Below are the code and all the weights of a small trained network. Each question names an input and a class and asks about switching units off, where a switched-off unit gives its printed mean instead of its output.

import numpy as np


def w(rows, s, z=0):
    codes = np.array(rows[::2]) - 128.0
    scale = np.full(codes.shape[1], s)
    scale[-1] = z or s
    return codes * scale


def norm(h):
    return h / np.sqrt((h * h).mean(-1, keepdims=True) + 1e-5)


def f(y):
    return np.maximum(y, 0)


def log_softmax(a):
    a = a - a.max(-1, keepdims=True)
    return a - np.log(np.exp(a).sum(-1, keepdims=True))


def net(x, mask):
    res = np.array(x, float).reshape(1, 7) / 4 @ E
    u = 0
    for l in range(2):
        y = f(norm(res) @ A[l][:, :-1].T + A[l][:, -1])
        res = res + np.where(mask[u : u + 7], y, B[l][:, -1]) @ B[l][:, :-1]
        u += 7
    return log_softmax(norm(res)[-1] @ U[:, :-1].T + U[:, -1])


A, B = {}, {}
E = w([
[131,71,2,55],'x0',
[127,129,128,120],'x1',
[222,72,149,137],'x2',
[128,127,129,123],'x3',
[126,127,126,127],'x4',
[127,126,129,127],'x5',
[182,205,111,99],'x6',
],0.0036)
A[0] = w([
[181,201,91,95,79],'0.n1',
[53,5,115,129,38],'0.n2',
[151,102,140,116,25],'0.n3',
[181,181,62,102,65],'0.n4',
[18,182,72,94,6],'0.n5',
[114,82,46,94,52],'0.n6',
[242,51,136,115,20],'0.n7',
],0.011,0.0015)
B[0] = w([
[100,160,177,218,203],'0.n1',
[163,229,189,250,254],'0.n2',
[112,122,96,129,147],'0.n3',
[182,184,196,213,200],'0.n4',
[63,120,10,95,232],'0.n5',
[137,80,203,53,232],'0.n6',
[26,150,16,96,238],'0.n7',
],0.014,0.0056)
A[1] = w([
[183,85,123,117,114],'1.n1',
[174,122,91,136,99],'1.n2',
[112,59,233,137,116],'1.n3',
[46,233,190,105,246],'1.n4',
[81,145,229,32,195],'1.n5',
[192,160,255,112,130],'1.n6',
[140,111,129,121,98],'1.n7',
],0.0065,0.0013)
B[1] = w([
[76,55,122,119,128],'1.n1',
[205,141,127,154,128],'1.n2',
[175,134,96,58,145],'1.n3',
[222,25,128,30,254],'1.n4',
[220,2,151,163,149],'1.n5',
[58,92,77,68,172],'1.n6',
[125,135,133,140,128],'1.n7',
],0.0072,0.0087)
U = w([
[43,149,2,123,189],'0',
[202,36,170,54,178],'1',
[150,213,209,250,4],'2',
],0.0077,0.00031)

Each question gives the input, the list of numbers given to net, and the class t.
The units are the neurons (one row each of A and B). Each row of codes is followed by its name. A weight is (code - 128) times the scale printed after its matrix; where a second scale follows, it is the last column's (A, B and U).
mask holds one flag per neuron, layer by layer. A switched-off neuron (its flag False) gives its mean, the last column of its row in B, instead of its output. The means were averaged over made-up inputs and are rounded, as every weight is.
A unit's drop is (log p(t) with every unit on - log p(t) with that unit switched off) / (log p(t) with every unit on - log p(t) with every unit switched off).
The circuit of an input: a set's keep is (log p(t) with only the set's units on - log p(t) with every unit switched off) / (log p(t) with every unit on - log p(t) with every unit switched off). Starting from the 12 units with the biggest drops (on a tie, the unit counted first), units are removed one at a time, each time the one whose removal leaves the highest keep (on an exact tie, the one counted first), for as long as the keep stays at least 0.8.
circuit, biggest first: the units of the circuit, biggest drop first
most important unit: the unit with the biggest drop
k most important neurons: the k neurons with the biggest drops, biggest first
k most important neurons of layer l: the k neurons of layer l with the biggest drops, biggest first
drop of u: that unit's drop, to one decimal
input [7,8,-2,3,2,4,1], class 1: circuit, biggest first -> (0.n6)
input [-7,-3,8,8,-1,2,3], class 0: 3 most important neurons -> (0.n7; 0.n6; 0.n2)
input [6,-3,-1,-4,7,-4,8], class 2: 2 most important neurons -> (0.n4; 0.n1)
input [7,-1,-5,-6,1,0,-1], class 1: 2 most important neurons of layer 0 -> (0.n6; 0.n7)
input [8,-1,5,-8,2,5,7], class 1: 2 most important neurons -> (0.n6; 0.n2)
input [-6,-8,8,0,-5,-1,6], class 0: 3 most important neurons -> (0.n7; 0.n6; 0.n2)
input [-2,7,3,3,5,6,-3], class 0: 2 most important neurons -> (0.n7; 0.n4)
input [-6,8,6,-7,1,6,3], class 0: 2 most important neurons -> (0.n6; 0.n7)
input [5,-2,4,0,0,-2,-4], class 1: 2 most important neurons -> (0.n6; 0.n5)
input [-8,2,-2,2,-4,2,7], class 1: 2 most important neurons -> (0.n2; 0.n4)
input [6,-8,-3,-7,-4,-8,5], class 1: 3 most important neurons -> (0.n6; 0.n2; 0.n5)
input [3,4,4,-1,-3,-8,-7], class 2: 2 most important neurons -> (0.n2; 0.n5)
input [-5,8,5,3,1,4,4], class 0: 2 most important neurons -> (0.n6; 0.n7)
input [2,5,-4,8,4,-3,-6], class 2: circuit, biggest first -> (0.n2)
input [6,-2,2,1,6,3,8], class 2: 2 most important neurons of layer 0 -> (0.n4; 0.n1)
input [-2,-8,5,6,3,7,-5], class 0: 3 most important neurons of layer 0 -> (0.n7; 0.n4; 0.n1)
input [-5,6,3,5,-4,0,-1], class 1: 3 most important neurons -> (0.n5; 0.n2; 0.n7)
input [4,-6,-6,-4,7,-3,-8], class 2: 3 most important neurons of layer 0 -> (0.n2; 0.n7; 0.n6)
input [-7,3,-7,-8,8,7,-3], class 0: 2 most important neurons of layer 0 -> (0.n6; 0.n5)
input [-7,-3,2,5,1,-5,-7], class 1: most important unit -> 0.n2
input [7,-6,-2,3,0,-2,8], class 2: 2 most important neurons of layer 0 -> (0.n4; 0.n1)
input [5,-2,0,3,2,1,-5], class 1: drop of 0.n2 -> -0.5
input [-1,-3,-1,6,-6,2,-5], class 2: drop of 0.n4 -> 0.0
input [2,-3,1,-7,-6,-6,-5], class 2: drop of 0.n2 -> 1.3
